(in the rows, 128 means zero)
Each row is followed by its class.
[136 123 113 111 147 112 114 105 108 146 145 149 116 129 142 150 123 127
 154 128  69 138 156 155 123 133 136 151 160 145 133 104 117 129 119 120
 144 154 121 140 141 113 124 130 111 124 108  92  72 127 141 157 152]
k890
[109 155 155 141 153 125 122 154 129 109 101 126 115 161 126 162  89 123
  90 124 130 100 143 100 134 131 131 133 146 116 120  55 134  99 109  80
 181  91 164 133 159 128 103 120 104 137 153 110 100 113 131 140 150]
k890
[125 126 119 125 125 112 115 135 134 117 153 139 133 142 123 109 124 113
 136 142 128 112 133 142 173 111 125 147 144 141 100 121 159 142 119 146
  64 103 139 133 124  78 123 132 129 113 135 124  90 114 116 131 136]
k997
[114 124 119 121 120 102 117 142 122 120 129 167 109 112 133 159 143 133
 139 106 122 175 130 124 140 125 124 152 148 110 130 153 129 100 126 127
 138  94 139 136 136  91 108 164 111 127 142 137 101 132 113 133 120]
k371
[105 111 125 109 168  74 105 154  86 112 136  74 157 138 146 133 115  97
  92 115 140 110 166 106 119 153 132 128 127  92 113  97 146 125  92 118
 157 130 171  94 147 130 111 124 112 114 132 117 106 144 103 164 168]
k970
[133 114 137  94 152  98 122 130 102 133 162  95 124 143 122 148 107 131
 143 122 115  99 149 120 128 118  99 147 138 122 167 101 145 102 127 111
 187 140 141 114 158 119 120 121  98 116 128  95 114 126 117 137 124]
k371
[125 123 136 113 145 119 138 107 133 136 169 146 139 109 130 120 134 132
 126 142 138 100 151 129 134 118 164 123 153 141  90 163 157 114 119 172
 107 145  72 146 136 120 124 141 148 105 121 112 121 141 114 146 147]
k671
[115 133 129 126 130 108 121 143 116 137 115 114 101 161 134 151  97 104
  99 138 113 113 126 122 108 136  96 165 132 141 152  11 149 136 113  80
 156 127 159 139 151 117 125 104 127 140 130 144 121 115 128 107 121]
k833
[113 133 110 139 132 120 100 109 111 107 141 109 110 159 143 132 131  66
 121 129 134 134 131 149 100 164 139 153 153 113 132 133 118 140 133 151
  93  93 111 128 159 120 143 128  96 119  96 122 114 142 124 133 121]
k83
[148 129 119 124 163 136 125 131 114 125 133  46 102 126 153 105 101  92
 104 156 113 141 154 123 133 130 132 123 127 122  89 107 115 109 126 108
 163 163 140 116 134 130 128  86 105 142 135 106  88 150  92 110 157]
k476
[124 135 111 137 107 118 128 113 131 139 111 132 151 117 135 121 146 103
 150 104 132 131 141 111 146 137 132 122 157 141 115 172 125 128 122 129
 142 103 155 117  99 121 145 121 143 131  99 145 156 150 115 104 122]
k997
[114 100 134 116 118 122 115 148 113 127 132 115  94 105 140 131 137 127
 129 130 115 149 155 142 103 128 139 125 135  99 103 125 138 131 102 107
 112 147 145 140  95 102 125 139 120 135 118 129 122 138 108 131 132]
k763
[113 111 139 100 145 111 135 125 122 137 144 100 171 130 146 137 116  77
 144 128 145  86 147 133 127 145 158 159 147 117  88 152 148  99 134 159
  91 140  89 104 135 113 135 134 149 120 136 103 136 130 123 147 134]
k83
[125 132 102 139 140 106 120 138 103 128 104  98  93 145 114 144 109 131
 136 144 107 117 179 132  97 161 131 148 126 125 152  65 116 128 106 121
 153 137 161 166 123 105 116 123  99 147 123  97 114 160 131 136 139]
k929
[143 149 144 130 141  79  90 121 143 140 126 125 146 137 114 114 139 130
 148 130 121 127 109 142 140 146 111 127 140 153 109 136 109 144 120 130
 148 141 164 124 152 134 134 118 108 122 136 164 138 124 130 105 105]
k929
[172 140 125  82 147  91 158 134 120 149 153  84 183 130 136 103  88 115
 124 157 113  80 125 123 108 120 112 144 129 172 121  87 131 120 105 135
 158 170 162 153 140 138 139 127 104 122 109 123 130 132  95 142 143]
k929
[148 146 111 112 121 110 134 137  70 135 125 110 100 121 127 161 109 113
  83 100 146  83 112 115 164 157  95 193 138 103 144 106 116 145 140 103
 163 105 164 117 126 132 126  92 145 141 144 137 115 127 118 146 138]
k763
[114 136 121 116 140 113 140 101 122 108 156 149 132 122 122 117 130 111
 116 126 140  83 150 148 125 146 151 133 149 131 104 126 133 105 119 159
  98 138 111 146 126 119 122 140 154 122 130 110  80 126 135 146 157]
k671
[114 144 154 113 142 162 128 117 154 149 160 153 122 127 129 125 118 128
 112 114  98 139 138 123 123 129 141 144 150 166  91 115 144 149 122 157
 101 162  96 144 142 108 141 133 147 135 141 111 153 108 120 121 136]
k476
[144 170 132 113 133 118 115 131 140 112 132 144 118 167 114 136  85 146
 112 126 110 100 101 113 110 135  92 117 150 132 172  35 122 148 119  92
 152 106 194 140 114 137  99 120 118 147 129 121 126 120 132 123 133]
k970
[ 94 136 138 150 144 119 109 113 142 116 159 145 132 136 122 118 113 105
 132 139 130 141 141 142 122 121 128 133 151 155  85 121 147 125 124 172
 103 128 119 109 160 122 122 149 144 133 148 128 137  97 131 111 126]
k476
[120 122 124 144 132  96 130 136 121 115 109 119 129 152 137 133 154 121
 123 130 129 174 138 132 110 145 129 109 125 116  83 105 135  88 105  98
 146  99 137 148 142 124 121 139 120 139 107 151 108 126 127 116 114]
k671
[102 142 140 134 138 133 111 133 136 127 124 132 110 130 117 143 113 112
 124 123 120 116 119 129 111 135 146 142 140 133 124 109 134 106 130 135
 114 133 109 122 134 117 127 120 164 131 125 106 125 128 118 110 144]
k833
[100  99 115 136 108 105 137 156 107 124 116  95 119 156 149 141 115 119
  65 156 107 124 148 109  69 154 132 137 118 127 139   4 150 150 104 137
  96 123  83 158 108  88 139 139 167 118 148 165 130 124 130 136 111]
k833
[146 118 103 116 114 112 135 135 101 118 124  94 110 135 132 115 110  75
 141 138  97 132 118 100  77 109 150 102 143 151 116 104 107 143 116 129
 169 142 127 132 117 135 143 102 113 121  90 123  90 130 122 147 124]
k997
[117 129 115 144 127 121 110 138 107 122 147  46 102 147 138 135 143 144
 121 153 109 178 134 140 154 109 117 124 164 134 106 148 105 125 157 130
  86 108 122 105 164  96 133 144 136 133 141 139 104 101 123 133 123]
k929
[115 109 122 121 109  71 107 157 121 131 156 184 133 129 116 141 169 104
 155 103 123 184 143 105 106 137 104 109 146 121 151 132 143 110 106 126
 124 111 145 124 116 117 123 128 139 115 137 172 163 122 137 120  91]
k371
[101 144 133 122 128 112 137 154 123 136 148 166 148 127 128 139 128 132
 101 135 107 100 150 127 128 131 156 154 160 124 103  84 163 104 107 163
 105 143 111 141 127 100 120 133 150 113 161 115 113 109 142 138 142]
k833
[ 87 140 140 128 158 142 138 147 136 115 144 124 143 136 150 146 120  75
 125 140 167 125 149 142 140 108 140 142 160 111  71 147 145  81 128 146
  93 136 101 118 149 102 124 143 133 120 136 128 133 100 133 136 128]
k83
[144 146 164 139 112 143 110 140 141 131 137 125  95 121 141 133 125 162
 107 105 151 149 125 107 132 144 136 129 151 101 141 120 139  96 166 125
 179  95 104 150 130  99 119 142 121 139 176 136 144 122 146 145 102]
k476
[109 106 119 136 136  53 118 136 111 122 108 165 159 119 101 122 167 117
 116 122 120 116 134 131  99 160 105 117 130 132 133  97 151 104 117 131
 141 125 161 115 126 127 125 145 134 130 117 149 124 124 144 104 105]
k833
[131 127 132 136 150 114 129  96 123 124 135 113 102 137 127 138 133 119
  95 148 148  78 144 129 157 129  91 131 142 126 119 146 120  98 124 114
 142 135 151 108 163 117 120 136 118 129 122 138 131 121 121 124 145]
k83
[140 151 128 113 138  87 140 138 111 148 165 141 145 150 114 124 124 113
 103 137 140  62 134 121 172 142 105 127 150 129 149  78 136 121 135 134
 155 110 152 133 158  97 142 124 115 101 124 150 169 132 125 134 142]
k890
[132 136 142 120 147 120 121 133 112 135 178 118 137 127 100 148 118 108
 138 110 145  98 127 118 139 113 116 124 143 112 114 147 137 127 136 165
  76 141 122  97 139 117 112 116 157 127 125 114 183 135 107 150 147]
k970
[116 139 140 102 140 134 137 110 115 123 115  78 134 154 159 184 101  73
 113 105 120  95 141  80  76 138  86 140 143 121 160 102 117 102 119 104
 182 140 140 109 163 142 137 114 100 128 126 104 150 110 111 144 137]
k83
[140  90 123 107 145  78 116 140  90 108 141  99 129 126 146 127 113  84
  94 115 128  97 121 133 159 138 138 164 123 128 117  90 143 124 125 131
 164  91 153 123 167 113 115 131 109  95 136 126  53 113 106 135 153]
k890
[120 144 129  99 139 133 161 110  86 145 134  86 128 149 137 160  91 139
 115 138 134  88 148  89 166 135 113 176 149 107 140  86 113 120 122 118
 180 140 128 107 137 121 135 129 122 134 120 114 130 130 129 159 139]
k111
[134 131 126 109 162 102 118 117  95 142 145  91  92 156 116 138 106 128
 115 154 137 101 131 111 172 122 113 133 138 141 135  63 116 107 124 115
 186 142 120  98 160 109 119 121 117 135 137 128 123 140 140 129 146]
k111
[131 147 124 142 128 103 139 142 131 118 126 150  99 136 155 134 147 138
 122 152 120 157 162 131  90 136 130 123 149 126  88 127 136 116 129 114
 115 107 160 126 120  98 122 131 124 158 143 141 135 118 100 130 137]
k83
[125 121 150 139 132 128 131 139 128 139 134 123  91 123 129 151 149 158
 169 101 126 166 132 137 124 130 114 108 129 102 111 129 123 150 143  97
 129 140 135 112 131 116 124 105 122 148 129 141 167 133 112 105 120]
k970
[134 138 130 131 130 107 111 136  96 130 116  96 100 146 135 187 115 119
 115 113 124  92 161 116  74 168  94 153 138 129 174 109 101 128 110 106
 180 146 182 161 123 123 117 129  99 141 144  92 116 116 129 124 145]
k929
[100 121 135 123 153 130 135 133 101 126 125 135 130 129 124 163 126 114
 126 109 124  96 156 136 130 139 147 148 131 121 122 114 137 120 106 153
 111 145 107 124 125 113 123 130 152 129 145 100 120 125 126 134 164]
k111
[126 139 129 124 144 127 138 137 125 130 138 144 126 129 120 156 109 147
 109 124 126  95 112 148 161 103 115 137 125 113 121 117 118 123 121 130
 122 147 163 140 121 109 105 161 138 132 146 127 117 103 122 135 149]
k371
[146 135 130 130 105 115 133 148 142 127 134 166 131 126 141 102 129 150
 134 135 111 107 125 111 128 124 136 121 145 104 114 118 137 117 139 136
 124 103 119 110 124 125 117 103 147 116 140 156 148 131 108 127 114]
k833
[135 152 106 110 117  80 136 148  99 129 112  88 169 154 123 137 119 100
 102 125  64 134 112  92  57 146 151 100 134 170 168  92 123 119 127 147
 204 111 114 139 110 152 148 123 131 121 143 106  84 152 153 155 129]
k671
[106 110 114 133 130  96 134 154 120 113 122 138 117 136 146 123 138 112
 152 113  94 182 133 130 131 133 132 108 139 119  90 112 124 133 105 103
 114  99 153 105 105 127 133 116 153 137 109 150 117 138 100 120 142]
k111
[119 148 107 121 152  69 145 108 101 143 131  91 138 126  99 149 102 103
  87 142 122  93 156 121 133 155 116 174 140 178 134  59 108 122 116 142
 153 153 162 158 153 113 129 137 115 132 130 119 107 136 139 132 143]
k929
[127 121 145 124 127 126 123 145 125 123 109 102 141 121 130 127 131  76
 118 115 127 147 143 136 118 142 162 137 138 129 101 128 121 107 137 108
 114 100 117 144 142 105 146 121 127 132 104 139 127 141 107 115 122]
k890
[123 156 145 136 143 139 138 123 120 120 160 145 119 129 116 162 111 128
 140 123 121 120 141 135 107 100 144 123 165 133 110 116 133 104 128 142
 120 129 122 137 131 123 112 132 130 131 146 105 119 111 119 139 147]
k890
[131 136 136 131 142  83 144 156 104 118 125 106 160 144 130 137 101 120
 103 137 145  96 103 122 122 146 102 150 124 129 147  43 136 127  93 119
 146 128 181 138 157 133 122 138 106 127 124 126 114 105 128 140 143]
k970
[118 133 146 113 139 113 126 127 125 144 164 165 138 133 123 148 119 103
 139 136 129  81 162 154 121 127 137 146 181 139 102 140 151 136 114 142
  71 161 145 124 133 100 108 124 123 125 125  99 117 118 131 144 155]
k997
[128 134 111 107 133  80 125 116 129 131 154 151 146 124 127 111 131 110
 125 136 127 116 137 122 142 144 148 121 145 142  99 101 145 111 117 173
 135 116  87 143 140 112 127 130 137 110 126 134 126 155 129 143 135]
k671
[120 131 121 131 141 123 109 139 101 110 131 150  95 166 132 152 112 121
  91 140 120 126 113 154 136 115 117 130 155 121 128  63 141 143 121 105
 171  95 173 127 167 130  98 145 110 133 132 148  83  84 149 132 140]
k890
[ 95 133 141 146 122 142 134 147 125 115 146 122 125 147 144 164 120  89
 117 149 134 156 154 134  92 108 151 124 175 146  81 129 146 118 115 162
  97 127  90 128 142  98 119 131 137 120 130 124 125  95 136 119 126]
k997
[111 106 146 117 128 102 156 162 111 156 122 125 160 122 118 151 116  95
 103 127 128  84 126  90 116 138 110 144 116 113 131 120 150 133 117 129
 125 158 130 101 139 134 136 112 140 116 132 140 164 146 114 142 132]
k833
[ 77 120 142 107 135  83 111 148 108 142 130  96 142 161 109 144 131  86
 114 145 115 136 187 100 106 142 119 137 146 126 157  81 158 117 137 137
 150 129  73  74 182 110 140  99 104 116 169 150 153 144 182 175  86]
k83
[146 126  96 118 131  93 148 120 107 148 162 130 103 133 109 141 112 124
 131 131  98 159  99 101 151 102 104 123 119 133 138 107 108 152 142 110
 182 135 168 120 131 154 126 118 120 131  96 140 124 129 127 142 125]
k371
[139  95 120  95 102  53 131 134 105 172 188 145 182 136 129 158 154 107
 127 146  98 132 119 122 114 137  58 116 143 126 176 104 153 156 107 152
  76 137  81 110 164 146 137 113 103  95 139 173 180 141 125 142 105]
k371
[ 97 133 145 126 144 103 107 115 135 121 139 127 134 135 126 132 135 116
 127 141 144 113 144 142 135 142 135 151 137 120 123 171 161 106 136 159
 112 112 113  93 152 103 125 149 109 118 163 122 107 144 131 147 136]
k83
[126 127 128 112 139  99 143 118 138 124 127 126 123 130 149 122 114  96
 118 167 132 106 162 114 132 152 137 128 147 144 105  66 111  98 111  98
 161 146 137 152 127 101 137 120 128 116 118 135  99 114 120  97 145]
k890
[126 133 142 133 121 104 126 144 117 136 144 151 122 124 103 132 105 120
 126 127 109  84 121 129 126 137 133 143 149 124 118 114 127 143 145 174
 123 137 125 115 140 121 117 130 136 134 171 110 127 111 149 153 128]
k476
[129 140 125 139 147 140 133 152 131 109 150 125 133 135 124 138 108 105
 112 138 135 124 135 147 147 117 122 127 154 120  75 133 136 118 110 157
  88 131 146 148 134 120 111 130 149 134 120 120 135 114 117 137 148]
k929
[138  86 128 112 119 125 115 135 134 136 131  58  73 122 159 105 151  90
  82 141 136 139 112 144 124 130 108 107  80 168 113  51 112 155 157  85
  94 150  97 144 137  88 157 120 165 158 103 169 124  83 132  92 143]
k970
[152 157 134  89 151  95 141 122 137 149 135 148 192 163 168 173  83  82
 131 149 122  57 156 101  87 162 102 146 172 136 154  82 117 132 120  92
 143 174 152 140 138 128 125 101 125 124 152 116 149 120 121 130 134]
k371
[118 133 132 134 156 124 135 118 116 147 165 139 136 127 141 172 116 106
 152 124 126 104 153 152 141 107 145 149 142 106  96 169 138 135 145 133
  73 141 129 120 126 119 113 120 151 107 133 119 120 118  95 151 166]
k890
[131 157 120  97 142 123 126  99 124 137 166 133 149 141 109 139 104  84
 136 134 128  97 142 136 131 126 167 135 165 160 120 117 146 119 139 164
 145 155  99 134 127 112 129  98 149 107 145 103 106 130 147 123 147]
k997
[129  86 117 116 125  71 117 132 104 128 140 128 128 115 117 148 137 115
 127 120 101 136 150 138 128 135 122 138 156 117 124 130 141 134 126 114
 100 115 161 125 110 110 111 141 146 136 128 135 102 138 117 135 117]
k371
[112 130 130 117 130 115 133 144 102 120 145 129 136 138 105 145 109 113
 130 137 133 108 173 113 108 128 165 111 161 114 118 108 135 114 105 137
 148 146 110 123 133 130 113  98 124 117 151  94 111 125 145 147 144]
k997
[133 121 143 107 121  73 122 179 121 131 109 160 128 112  99 113 122 111
 164  95 139 102 108 106 104 136 149 134 113 125 150 101 132 117 121  96
 168 110 177 134 123 137 117 108 145 127 115 137 141 116 116 126 124]
k970
[114 119 128 117 132 111 123 141 133 128 131 114 135 120 136 128 129  75
 119 145 128 131 147 140 107 134 154 132 112 111  90 142 134 112 130 159
  76 137  98 120 110 109 127 122 137 125 130 134 131 139 116 143 137]
k83
[127 113 154  98 122 119 101  90 116 142 192 110 151 147 119 126 123 123
 136 112 107 130 171 164  83 141 101 147 141 125 153 102 150 126 104 103
  94 165 124 124 150 136 141 119 131 131 105 122 150 131 120 131 129]
k833
[118 146 127 108 133 108 135 123 128 136 142 172 173 108 137 143 114 117
 135 117 131  94 129 128 127 144 139 161 147 145 124 118 137 111 121 163
 118 150 117 137 124 111 126 152 149 119 153 105 128 116 147 148 146]
k763
[102 131 137 112 147 127 142 127 126 151 142 157 135 108 143 171 139 133
 135 121 139 101 159 111 137 127 134 144 152 118 110 163 135 105 121 152
 131 171  96 117 126 106 122 136 160 118 153 123 152 114 120 134 141]
k371
[129 139 131 139 113 105 105 135 124 111 114 130  95 145 154 125 146 121
 135 123 134 106 151 131 113 144 131 127 161 107 111 142 117  99 116 110
 164  89 148 115 136 111 127 120 115 131 151 154 133 122 113 114 120]
k83
[118 152 139 129 129 145 138 141 132 123 139 135 140 119 118 135 131 130
 124  92 157  75 123 110 157 122 133 135 135 100 141 151 129 103 145 148
 103 103 122 126 125 115 111 133 131 112 142 122 145 131 122 132 136]
k970
[147 145 132 136  93  98 146 112 119 149 135 109 167 112 143 115 164 187
 119 139  92 146 141 115 150 144 137 142 158 117 138 163 124 127 130 122
 137 113 190 127  99 137 131 147 113 131 110 130 107 119 137 128 124]
k970
[132 130  93 107 146  93 115 108  87 119 114 116 149 122 114 129 111 122
 106 144  87 139 180 109 153 130 127 137 154 105 117  81 135 151 104 110
 161 117 178 119 130 136 124 117 110 146 119 119  91 153 116 179 146]
k890
[114 111 105 126 128  87 137 125 102 150 125 118 165 116 118 145 145  83
 146 134 107 150 145 137 117 124 152 128 135 135 106 141 150 112 126 129
 110 119 114 141 111 123 149 142 145 126 110 141 112 149 120 139 133]
k890
[118 122 137 134 113 122 141 165 116 145 126 165 151 119 139 162 136  87
 180 116 142 144 126 128 110 106 129 126 159 116 113 161 134 121 108  99
 118 126 153 132 110 142 123 135 111 132 143 152 138 124 122 112 115]
k890
[139 122 134 126 113  80 129 162 111 138 140 151 152 151 121 143 147 111
 127 122 123 143 133 112 103 133 134 109 152 119  97 140 170 118 114 129
 130  84 150 123 139 118 117 116 128 120 113 147 160 125 106 137 122]
k997
[118 140 130 118 138 133 142 123 116 139 168 138 145 115 110 144 124  97
 121 130 122  99 156 128 152 118 134 127 168 109  95 149 134 132 140 166
  66 137 105 116 112 114 130 118 143 122 120 119 146 146 121 158 143]
k890
[ 93 130 117 157 127 130 134 138 120 123 133 154 111 130 110 159 144  93
 119 141 119 135 126 127 120 116 132 126 137 115  88 136 132  90 114 167
  97 144 105 121 137 114 117 132 153 120 127 133 127 113 132 103 136]
k833
[116 137 129 145 112 111 113 136 135 119 129 164 118 123 138 133 129 117
 150  93 111 188 146 110 144 136 105 138 187 135  87 110 139 142 123 118
 162  94 161 123 143 119 132 124 123 159 162 146 147 115 133 108  92]
k476
[130 140 134 105 128 149 146 143  96 123 127 132 147 127  93 164 122 125
 109  91 118 136 121  94 131 129 121 141 146  85 164 131 144 113 103 115
 154 117 153 151 138 139 123 117 103 104 127 115 149 146 114 141 117]
k763
[120 138 130 118 155 123 149 116 115 149 154 137 111 128 133 173 126 128
 134 120 116 116 161 116 121 129 152 157 150 140  90 116 151 109 135 152
 118 147  79 142 132 115 108 112 150 131 138  82 108 128 132 151 147]
k671
[124 118 136 153 150 122 103 134 103 124 119 104  90 146 116 149 134 131
  86 113 135 159 128 120 118 154 109 136  99 114 125 104 143 107 120 128
 186 116 148 127 144 128 109 140 121 144 143 124 119 110 135 115 127]
k476
[156 111 154 115 136  86 125 146 122 142 121 139 148 133 126 129 116 138
 184 112 150  80 137 109 106 137 121 116 144 129 132 118 134 104 125 107
 159 140 163 109 127 109 110 127 124 136 117 108 163 124 124 144 118]
k997
[112  84 104 141 125  40  69 131 115 118  99 118 144 128  89 157 144 117
 146 121 101 195 131 123  85 173 113  86  67 107 175  41 130 131 106 127
 156 108 147 145 104 143 105 136 120 138 109 105 133 132 159 107 120]
k970
[119 119 123 132 133  72 125 143  99 105 108 139 117 127 111 131 138 132
 133 113 118 155 151 114 133 142 135 130 134 103 136 105 144  83 116 113
 177  77 180 110 125 115 108 134 129 138 123 142 106 144 117 142 133]
k111
[131 151 117 112 127 101 152 113  93 134 150 130 166 131 129 146 106 127
 113 120 113 103 148  96 119 158 133 181 159 128 166  96 153 100 126 163
 199 118 127 141 140 150 121 121 114 104 171  96  91 113 142 139 122]
k476
[135 126 132 124 141 132 135 133 115 113 159 146 104 143 118 133 120 114
 147 135 123 126 124 140 128 114 139 115 150 125 100 123 123 128 120 148
 100 128 111 132 137 101 128 137 129 132 115 121 136 134 108 127 144]
k111
[123 119 112 125 128  81 112 118 123 123 122 125 134 127 136 101 129 137
 129 133  69 158 153 126  88 154 146 122 166 126 103 102 134 129 119 116
 131 121 145 107 104 126 135 123 155 140  91 134 105 165 110 146 120]
k833
[100 156 144 120 137 113 140 128 123 145 148 162 130 136 109 134 134 150
 132 123 110 102 171 132  81 142 120 151 140 128 125  73 170 123 121 127
 111 148 107 120 135 127 140  94 142 143 134 122 155 131 119 139 127]
k833
[136 125 128 137 138 103 122 137 133 138 108 127 161 129 122 156 125 129
 154 138 110 169 153 110 105 110 102  94 132 123 149 144 119 118 115  82
 185 147 149 134 113 147 131 121 122 138 121 142 161 143 125 118  96]
k371
[ 99 122 125 126 135 138 124 118 112 123 170 147 113 136 126 135 148 109
 114 142 139 125 142 149 121 117 122 154 154 115  77 125 175  88 108 175
  76 130  67 122 165  97 123 144 138 119 113 143 130 122 113 123 126]
k833
[105 121 116 121 136 122 134 106 138 137 153 151 116 127 121 127 126  89
 144 147 128 113 145 143 140 127 149 156 114 112  92 150 147 129 133 181
  54 137  98 113 130 101 122 132 141 116 120 132 140 145 116 153 145]
k83
[ 99 121 136 122 158 130 115 147 150  99 137 167 139 138 129 154 111 102
 133 121 120 123 154 142 102 116 127  96 143 112 105 121 141 109 126 141
 115 131  90 122 141 120 110 121 164 122 129 116 146 105 123 130 130]
k371
[132 152 144 120 133 135 128 110 128 124 137 141 126 143 127 137 136 139
 133 120 131 120 189 108 122 118  94 141 172 156 120 146 161 135 111  77
 162 120 157 130 138 118 143  91 117 142 125 124 132 113 102 112 119]
k997
[126 124 124 165 123 126 105 124 112 100 134  73 111 146 165 151 136 154
  89 119 116 186 168 125 127 161 107 138 203 120  93  85 129 151 134 109
 116  77 139 150 150 125 129 145 104 176 111 103 103 110 161 160 102]
k929
